Each row has a class, written after it, and each block has its own classes.
[  8  11 -33  15  12  -3  10  10   5  -8 -24   4  -7   9  -4  -2  18  13
  -7  35  10 -28   7   3   8  -5 -12   4  -7 -16  -5   1   4 -11 -17  -1
 -26  -6  -7   7  21   5  18 -14  17   6   4]	q_561
[-10  10  -3  -6   9   1   9  -2  17 -13  -2 -26  -9 -21  17   0   9 -15
  -2  56  -6   4  18   3   8   0  -1  -1  -2   8   3   2 -20   8 -11 -19
  -6  -8  15  -6   4   5 -20 -10  -5  18  -5]	q_561
[  7   4 -21  17   4  -1  10   3   3 -13 -14  14  -5   0   3   0  20   4
  -2  41   9 -26   3   5   4   1   1   9  -7  -8  -6   9  -3 -11 -15  -4
 -11 -10  -1   3  14  -3  18 -12  14   4  14]	q_561
[ 18 -15 -11  13 -18   1  -9   3 -13   5 -14  12  -3  21 -31  14 -12   5
  -2 -52  17 -11 -13   0  -7 -10  -4  13  -1 -38 -11 -12 -13 -17  13   9
  22  21 -48  -1  -5  -9  14   7   1 -22   1]	q_208
[ -5  -2  -6   4   7   3 -11  -4  -2  -4  -3   7  -2  -2   1  -8  12  -1
  -2  21   1 -14   2   8   3  -5  -3   4   0  -6  -2   9   5  -4  -4  -5
 -12  -7   6   4   7   7  12  -6   5  -1   1]	q_561
[  1  -7  -6   4  -1  -4   5   4   4  -4  -3  -3   1  -2   4  -5   5   7
  -6   8  -1  -2   8   1   2   0  -2   2   1  -6  -2  -1 -10 -11  -9  -2
  -5   0   6   2   5  -5  -1  -7 -18  -1   1]	q_561
[  7  12 -21   1  -5  -3   8   1  17  -8 -22 -16 -13 -22   0  -4  22   3
  -4  52   7 -10  18   0  15  -6  -3   0   6   1   1   6 -21  -3 -16  -9
 -16  -9  -1  -9  12  -5   0 -14   4  14   3]	q_570
[ 18 -16  -7   3  -5  -9 -15  -2   0  -1 -13 -14  -7 -10 -24  18  -4  11
  -2 -14  12   4   7   1   1  -4  -4  -5  -5 -25  -6  -7 -26   1  -2  -3
  -4  16 -23 -16   3 -12   5   1  -2  -5  11]	q_208
[ 13 -12   9  -1 -15   0 -25 -32 -16   9  -2 -10   5   7 -39 -15 -16  10
  -1 -58  13   8 -10  -4  -6  -2   2  -5   2 -18 -13   0 -15  -1  12   8
  10  19 -25  -2  -8  -9   8  15  -8 -10   6]	q_208
[ 12   4 -16  13  -1  -4   4  -8   4  -5  -3   1  -3  -1  -6   2  18   6
  -5  12   9 -21   2  -1   2   3 -10   4 -11 -26  -6   8   3 -10 -11  -4
  -8   0 -19  -2  17  -2   6 -11   4   4   7]	q_570
[ 16   1 -10  -5 -10  -5  -2  -5  30 -12 -17 -24 -12 -19 -10  12  10   9
  -6  37   2   1  22   1   9  -1 -12   2 -10 -11   0  -6 -38 -10 -10 -17
  -7  -7 -10 -11   9 -15   6 -11  -1   8   8]	q_570
[ 24 -10 -28  14  -7  -2  -2  -3  -6  -5 -28  10 -12   6 -28   2   8   7
  -9  -3  23 -23  -2   7  -4  -8 -11   9  -7 -39 -15   7 -13  -3 -12  -6
  -7   2 -39  -5  12  -5  30  -7  11 -11   9]	q_570
[ -1  20 -47   6  20 -11  19   0   5 -26  -9   9  -1  -2  18 -10  17  -1
  -2  44  -2 -19  -2   2   7  -8 -13  -7   3   4  -2   9  14  -2  -7  -6
 -14 -20  15   9  13  11   1 -13  15  13   2]	q_561
[ -6 -10  33  -5  -6  -2 -14  -9   1   9  17 -14   8  -3   5   4 -17   0
  -2 -20  -7  22  -9  -4   4  10   9  -8  -1  20   5  -7  -3  16   8   1
  12  24  13  -3  -8  -9 -17  13 -14  -3   2]	q_208
[  8   1 -23  -6 -15 -14  -4 -13  36 -18 -23 -36 -14 -32  -3   1  23   8
 -11  61   1  11  23   2   9 -10  -3   2  -4 -12  -1  -1 -38   3 -16 -19
   3   3  -2 -25  11 -19  -9  -4  -6   9   5]	q_570
[ -4   4   4   5   3 -13   3   2  -1  -4  10   8   2   8   6  -2  11  -1
  -2  22   2 -19  -4   3  -3  -8 -11 -15   8   0   1   8   2  -4   6  -4
  16   0   8  -1   5   5   3  -4 -11   4   2]	q_561
[ 23 -13 -23  20 -15   0  -5   4 -14  -4 -21  30  -8  18 -29   9  -7  11
   0 -18  25 -26 -33   3 -15  -4  -7  -3  -1 -42 -13   6   1 -23  -7   6
   4   8 -43  -4  13   0  23  -2   6 -14   7]	q_208
[ 21  -3 -12   9  -9  -1   3  -2   6   3 -10   8   1   0  -9   4   2   6
  -4   7   9 -14   5   6   3  -3  -4   3  -1 -14   2   3 -14  -8 -14   2
   4   3  -7  -4   9   1   9   2   0  -1   1]	q_570

A new block, with new classes.
[-27 -12 -26   0   3  -2  18   1   8  -9  -1  -4 -10  -3 -32 -15  -1   7
  20 -28 -10   1  -4   2  -4  -1   5   0   3   3  33  -1  -2  -4  25  -4
  17   0 -17  -8 -13  -3  -4  14   0   1  42]	q_928
[ -9 -19 -11  -1  -8   0 -20  -5  12  -8 -18   4   7  -9  -8   4   1  -5
   2 -12 -20  -2   2   4   2  -3   5  -6   6  12 -11   0  -2 -19  17 -10
  26  -1   4 -13  -3   3   1  -8   4   4  -8]	q_928
[ 21 -12   3   1  -8  -3  12 -24   9  -5   5  -9 -13  -7  -4 -35   0  25
   9 -30 -12  -3  -7  12   5  12   6 -12   7   4  14  -6  -1 -18  30  -8
  26  13  12  -3   3   2 -16   2 -29   3  14]	q_928
[ 11  -4  -1   1   9  -6  12  -7   1  -9  15  10 -16 -11  -6  -6  -1  23
  33  -6  -7 -15  -7   6   2 -10   5  15   4  -7  12  -6   0   3  25  -5
   5   0  -3   5  -9  -6  14   5   9   6  23]	q_928
[ 11  -4   4 -12  14 -17 -18  10   9  -6 -12   4   1 -22 -12   8   6   5
  -7 -26   3 -15  -6   5   8  -8   8   2   4  -5 -10   5 -37  13  32 -13
  11 -16 -23   0   7  12 -18 -15   4   2  -7]	q_138
[-17 -28  -3   7  20 -19  -5   9  16   9  43  -8 -22  -6 -17   4 -11  -6
  40 -27 -17 -20 -10  12  -2 -14  13  18  11   0   4  -4  -8   0  41 -17
  29 -22 -36 -13 -15  -5 -26  24  21   3 -17]	q_928
[-39 -17 -39 -11   0 -48 -33  16 -11 -15  -5 -26   8  20 -44   3   0   9
 -16 -11 -15 -14 -19   5   5  -4  12 -10  14   9  30   8   6  -2   5 -12
  24 -19  -7  -9   8   8 -66  10  11   7 -20]	q_138
[-61 -33  -6   2  -1 -15 -17  12  12   1  23  17 -21   4 -25  -9   7 -28
  24 -36   0 -10   1  -5  10   9   2  17   1   0  17  -7 -13  -6  28 -18
  37 -15  -2  -2  -1   1   3   3   0  -1  -8]	q_928
[ 36 -20   5  -5  -9   3  -5  -9 -12  -5  18 -12   9  33  20 -27  -6  13
 -35 -14 -22  -5 -13  22  -4  14   1 -15  14   8 -16  17  -4 -16   0  -3
 -14  14   8   2   0   5 -64   5 -32  -8   2]	q_138
[  4  -7  -5   6   2  -9   3   5   3  -4  11   4  -9 -13   2   7   1  -3
  11  -4  -5  -6  -1   7  -2  -9  -6  20  11  -2   4 -10  19 -10  12  -6
  19  17   2  11  -4  -3  25 -13  17   0  -6]	q_928
[ -6  -9  -9  -3  16 -21 -23   7  -3 -10  21   4 -28  -2   0   1 -12   7
  42 -31  -6 -14 -14   1 -10   1   5  23  29   6  13  -8  13  -3  48 -12
  22   7   2   6  -7   1 -19  -5  13   3   4]	q_928
[-13  -9 -38  -1  17 -26  -7  12 -25 -15  14 -27   0  22  -4  19 -16  18
 -21 -52 -49 -16 -14   7 -16 -20  17 -11  36  23  -9  22  30 -13  32 -29
  12   2   7  -4   2   9 -66  -3  -4   6 -14]	q_138
[ 24  -3  12  -4 -14   5  -5   2  -9  -8 -11   0   5  -3  12 -23  -5  -2
 -18  15  -9   4  -2   2   5  -1   3   7  -8 -16   1   2  13   5  -7  -7
   9   9  18   3   7   9   7  -6  -5  -7 -19]	q_138
[-25  18  -3  36  28  -5  13  -4   6   1  22  -6 -22 -46 -28  23  -4  -8
  50 -59  -5 -24  -1  15   1 -22  20  13  17  -2   9   3 -37   9  48  -6
  19 -11 -34  -8  -8  -3  31   1  12   8  11]	q_928
[ 29  -3   1  -4 -12  12  12  -9 -10  -5  14 -16  12  12   9 -10  -1   4
 -40  -2 -16   4   1   2  -8   3   1 -11   1  -7  -9   5  26  11  -8   4
  -7   8   4  -9  -3   9 -31  10  -8  -1   2]	q_138
[-17  -8 -39  -9 -23 -31  -8   5  27  -5 -15 -26  10 -18 -33 -12  -1  11
  -8  19  -8   1   5   0  17 -11   6 -21  -5 -14  18  -7  35   8   1  -7
  66 -18  -2 -21   2   5 -25  -7  -9   4 -22]	q_138
[-17  -7  -4  -1  16  -8  -6  16   8  -2  32  -1 -17  -1 -21   7  -4  -3
  37 -31 -12 -21  -8   4  -1  -3   8  -5   3   4  18  -2 -10  47  33  -3
   2  -5 -23   2  -3  -7 -10  13   9   6  15]	q_928
[-32 -12 -22  -1 -11 -17  -2   6  -5 -15 -10  -4   1  14 -10  -9   6   7
 -31 -39 -35  -7 -10  -1   2   6   4 -19  13  16  10   6   1 -18  19 -14
  30 -15   4   5   5   6 -50 -12 -14   3  26]	q_138
[ 26  -2   9  -6  -2  -4 -29   7 -30 -11  22 -10   6  10  20  16  -5   0
 -48 -19 -15 -19 -14   5  -9 -10   4   2   5   0 -26  18   3  10   2 -14
 -18  -7   3  17  14   6 -49  -2   8 -12 -27]	q_138
[-22 -21  10   5 -12   2  10  -3  14   3  24  -6 -14   3  -7 -19   1  -7
  16   5   1  -3   6   1   1   7  -6   9  -7  -5   6  -7   4   4  13   0
   7  -3   5  -4  -4  -6  10  11  -5   1 -16]	q_928
[-18 -19 -10  -8   0 -13  -4   3  -1 -12   5   7 -18   5 -28   0   7  -6
  33 -16   1 -17 -14   6   0  -9  12  18   4  -2  37  -6 -22  -4  26  -7
  16   6  -9   5  -2 -10  12  -1   8   4  13]	q_928
[  9 -15   5   3   1 -16 -11   9  24  -5  21  -1   0 -13  -1  -4  -1  -4
  27   5 -11  -9   2  12   5 -11   0  16   6 -18  -2 -10  10  -4  27 -19
  32  -7   1  -3   1  -7   6  -9   1  -1 -19]	q_928
[ -6  -5 -11  -2   2   9   5   9 -17 -14   5  11   4  29  -9  -2   6  -3
 -20 -26 -12  -3  -5   1  -8   3  -1  -4  11  18   6   5 -15 -18  -2  -1
 -28  14  10  11   2 -10 -30  -3   6  -2  50]	q_138
[ -6 -24   1   2  -7  -6  -6   4  -2 -10  29   2 -15  15  -6  -6  -6  -2
  16 -12  -9 -12   1   3  -8  -2  -4  23   7   1  16  -7   9  -3  19 -12
  -2  -1   8   3  -7  -4 -18   1  15  -1   7]	q_928
